Below is a small trained network, with its code and all its weights. Each question gives an input and a class and asks what happens when units are switched off, that is, made to give their printed mean instead of their output.

import numpy as np


def w(rows, s, z=0):
    codes = np.array(rows[::2]) - 128.0
    scale = np.full(codes.shape[1], s)
    scale[-1] = z or s
    return codes * scale


def norm(h):
    return h / np.sqrt((h * h).mean(-1, keepdims=True) + 1e-5)


def f(y):
    return y / 2 * (1 + np.tanh(0.7978845608 * (y + 0.044715 * y**3)))


def log_softmax(a):
    a = a - a.max(-1, keepdims=True)
    return a - np.log(np.exp(a).sum(-1, keepdims=True))


def net(x, mask):
    res = np.array(x, float).reshape(1, 2) / 4 @ E
    u = 0
    for l in range(4):
        y = f(norm(res) @ A[l][:, :-1].T + A[l][:, -1])
        res = res + np.where(mask[u : u + 3], y, B[l][:, -1]) @ B[l][:, :-1]
        u += 3
    return log_softmax(norm(res)[-1] @ U[:, :-1].T + U[:, -1])


A, B = {}, {}
E = w([
[134,43,206,107,124,96,51,70,112,247,73],'x0',
[125,121,199,152,15,117,114,202,179,1,135],'x1',
],0.0084)
A[0] = w([
[130,117,165,96,125,114,82,162,178,72,140,47],'0.n1',
[128,155,133,111,95,175,199,205,142,89,137,5],'0.n2',
[99,166,1,142,161,157,176,126,125,120,153,50],'0.n3',
],0.0086,0.0016)
B[0] = w([
[70,124,222,130,46,97,181,85,162,165,50,184],'0.n1',
[103,50,57,255,245,128,172,99,120,190,174,225],'0.n2',
[210,188,191,31,66,146,61,164,90,82,133,254],'0.n3',
],0.0091,0.0086)
A[1] = w([
[87,192,72,241,151,100,132,84,181,156,155,6],'1.n1',
[103,124,181,74,122,111,196,106,162,182,84,128],'1.n2',
[80,137,208,115,2,109,70,181,183,98,77,48],'1.n3',
],0.0062,0.0023)
B[1] = w([
[122,135,133,121,140,161,105,155,166,8,95,204],'1.n1',
[109,159,140,162,99,77,134,85,87,179,126,228],'1.n2',
[164,192,136,121,95,142,106,105,107,156,114,252],'1.n3',
],0.016,0.0035)
A[2] = w([
[155,118,163,26,92,113,95,162,38,108,23,6],'2.n1',
[193,223,47,122,123,196,119,118,90,85,168,75],'2.n2',
[114,75,122,253,89,116,211,159,241,36,147,104],'2.n3',
],0.0063,0.0019)
B[2] = w([
[148,162,110,227,153,186,183,153,138,35,157,192],'2.n1',
[152,133,158,114,92,128,49,188,115,113,114,219],'2.n2',
[42,89,126,246,161,195,195,132,137,216,124,254],'2.n3',
],0.011,0.0073)
A[3] = w([
[59,97,69,211,241,128,216,117,51,211,140,254],'3.n1',
[79,67,53,83,137,174,149,130,134,125,75,23],'3.n2',
[96,77,147,254,123,148,113,165,186,149,35,186],'3.n3',
],0.0087,0.0017)
B[3] = w([
[105,22,64,37,192,94,73,147,167,145,126,247],'3.n1',
[186,199,210,141,38,175,255,37,114,109,25,132],'3.n2',
[48,160,105,159,114,189,178,162,91,10,182,203],'3.n3',
],0.0096,0.015)
U = w([
[225,201,107,71,127,175,59,213,62,61,166,195],'0',
[100,44,62,37,194,52,57,103,127,174,136,214],'1',
[5,49,60,202,159,211,180,201,144,50,175,131],'2',
[88,217,193,204,15,93,143,46,73,149,107,184],'3',
[138,131,150,109,137,63,174,151,198,88,109,21],'4',
[139,150,99,117,125,82,159,118,202,89,121,2],'5',
[132,146,101,105,115,126,177,101,169,113,156,25],'6',
],0.012,0.0055)

Each question gives the input, the list of numbers given to net, and the class t.
The units are the neurons (one row each of A and B). Each row of codes is followed by its name. A weight is (code - 128) times the scale printed after its matrix; where a second scale follows, it is the last column's (A, B and U).
mask holds one flag per neuron, layer by layer. A switched-off neuron (its flag False) gives its mean, the last column of its row in B, instead of its output. The means were averaged over made-up inputs and are rounded, as every weight is.
A unit's drop is (log p(t) with every unit on - log p(t) with that unit switched off) / (log p(t) with every unit on - log p(t) with every unit switched off).
The circuit of an input: a set's keep is (log p(t) with only the set's units on - log p(t) with every unit switched off) / (log p(t) with every unit on - log p(t) with every unit switched off). Starting from all 12 units, units are removed one at a time, each time the one whose removal leaves the highest keep (on an exact tie, the one counted first), for as long as the keep stays at least 0.8.
circuit, biggest first: the units of the circuit, biggest drop first
k most important neurons: the k neurons with the biggest drops, biggest first
k most important neurons of layer l: the k neurons of layer l with the biggest drops, biggest first
drop when u is switched off: that unit's drop, to one decimal
input [-7,-1], class 0: circuit, biggest first : (0.n3)
input [0,-6], class 0: circuit, biggest first : (0.n2 2.n3)
input [6,1], class 3: 2 most important neurons : (0.n2 2.n3)
input [7,1], class 3: 2 most important neurons : (0.n2 2.n3)
input [1,-5], class 1: 2 most important neurons of layer 1 : (1.n1 1.n3)
input [-8,0], class 0: 2 most important neurons : (0.n3 2.n2)
input [2,-3], class 1: 2 most important neurons : (0.n3 0.n2)
input [1,4], class 3: 2 most important neurons : (0.n1 1.n3)
input [4,1], class 3: drop when 0.n2 is switched off : 1.5
input [0,-5], class 0: drop when 1.n1 is switched off : 0.0
input [-6,-3], class 0: drop when 0.n3 is switched off : 0.5
